momom: [  4.0  -8.1   8.6   0.5   0.4 -20.3  31.5  15.9]
nukep: [-8.1 -8.1  3.9 41.1  3.9 23.7 33.9 -8.1]
Pasa: [ 4.4 17.3  1.6 65.3  1.5 90.0  5.6  0.5]
next: [-8.1 -8.1] -> [ 3.9 41.1]
common momom Pasa:  -> [0.5]
after: [1.5] -> [90.0]
all nukep: [3.9] -> 2 4

Fer: [42.6 -2.3 -2.2 42.6 42.6 42.6]
Taged: [  1.2   7.3   2.3  -3.5 -35.8  -4.8]
beg: [ 65.0 -35.7 -35.7  65.0  65.0 -35.7]
Pavod: [ 59.3 -13.8  38.0  17.8  47.4  42.6]
ponaf: [-2.2  5.3  5.3 -2.1 -2.1 -2.1]
durur: [-66.5 -55.2 -70.7  38.2   5.2   5.3]
common durur ponaf:  -> [5.3]
after: [17.8] -> [47.4]
all beg: [-35.7] -> 1 2 5
all Fer: [42.6] -> 0 3 4 5
all ponaf: [-2.1] -> 3 4 5
all Fer: [-2.2] -> 2

Giror: [-37.5 -14.3   0.3  19.0]
mab: [27.5 -0.9  0.2 85.1]
zud: [  1.6  -0.4 -11.1  -7.0]
nin: [25.7 -1.6  5.7  4.4]
maf: [39.3  0.5 57.4 47.9]
rigi: [ 49.9  -4.4 -42.5   0.5]
veg: [-23.3 -26.7 -10.1 -10.4]
after: [0.3] -> [19.0]
common rigi maf:  -> [0.5]
after: [1.6] -> [-0.4]
find: [39.3  0.5 57.4 47.9] -> maf
after: [-26.7] -> [-10.1]

tulo: [-43.5 -27.1 -19.5  -8.7]
rav: [-66.4 -34.1 -73.1  -9.0]
div: [-66.4 -27.1 -62.4  -8.7]
migo: [ -8.7 -27.1 -21.4  -8.7]
Fomik: [-25.0 -25.0 -25.0 -25.0]
Levek: [-84.5 -27.1 -31.9  -3.0]
vabes: [-46.7 -24.9 -24.2  -8.7]
Lera: [-66.4 -31.9 -64.8 -14.1]
fili: [-43.8 -27.1 -31.9  -8.8]
find: [-66.4 -31.9 -64.8 -14.1] -> Lera
common fili migo:  -> [-27.1]
common fili Lera:  -> [-31.9]
all Fomik: [-25.0] -> 0 1 2 3

Mediz: [-21.8 -49.2  -0.8  47.9  22.3 -37.7 -40.2  19.0  49.1   4.3 -48.0 -27.8
  34.2  42.7 -15.7]
Zir: [ -1.0  47.9  22.3 -37.7 -40.2  19.0   0.2 -37.0 -43.1 -14.7  26.5  36.4
  26.4 -14.1 -42.7]
pezu: [ 41.4  37.2  27.6   8.8 -12.9 -30.5 -40.3 -40.5 -29.5 -12.8   8.4  26.9
  39.5  40.4  47.9]
muko: [-51.3  36.6  68.6 -35.0 -70.5  33.3  39.8 -30.6 -57.4  30.1  51.4 -27.5
 -73.3  26.6  68.9]
Naben: [-37.2 -53.0 -58.3 -51.3 -71.9 -71.6 -64.7 -46.1 -38.3 -19.8   0.2  18.1
  37.0  51.8  62.7]
sison: [-17.9 -69.4  -8.5  74.3  35.8 -71.4 -56.5  37.1  63.4 -29.3 -78.8   1.8
  63.6  24.0 -68.9]
Dofav: [ 63.2  62.2  72.7  64.6  46.6  25.4   2.5 -23.2 -45.1 -43.6 -74.6 -75.3
 -77.1 -41.5 -62.6]
Boto: [ 25.4 -56.8 -53.0  31.2  57.7   4.5 -65.2 -36.2  47.1  46.8 -17.5 -69.6
 -17.4  56.6  47.6]
all muko: [33.3] -> 5
next: [ -0.8  47.9  22.3 -37.7 -40.2  19.0] -> [49.1  4.3]
common Zir pezu:  -> [47.9]

toz: [-17.0  26.1 -73.5  27.8 -53.2  18.6]
gigu: [  1.3  77.5 -80.0  20.0  -8.3  -7.1]
dava: [-47.6  72.1  82.8 -17.2 -14.9 -44.7]
memud: [-35.8 -35.8 -60.0 -62.4  -8.4 -35.8]
all memud: [-35.8] -> 0 1 5
after: [27.8] -> [-53.2]

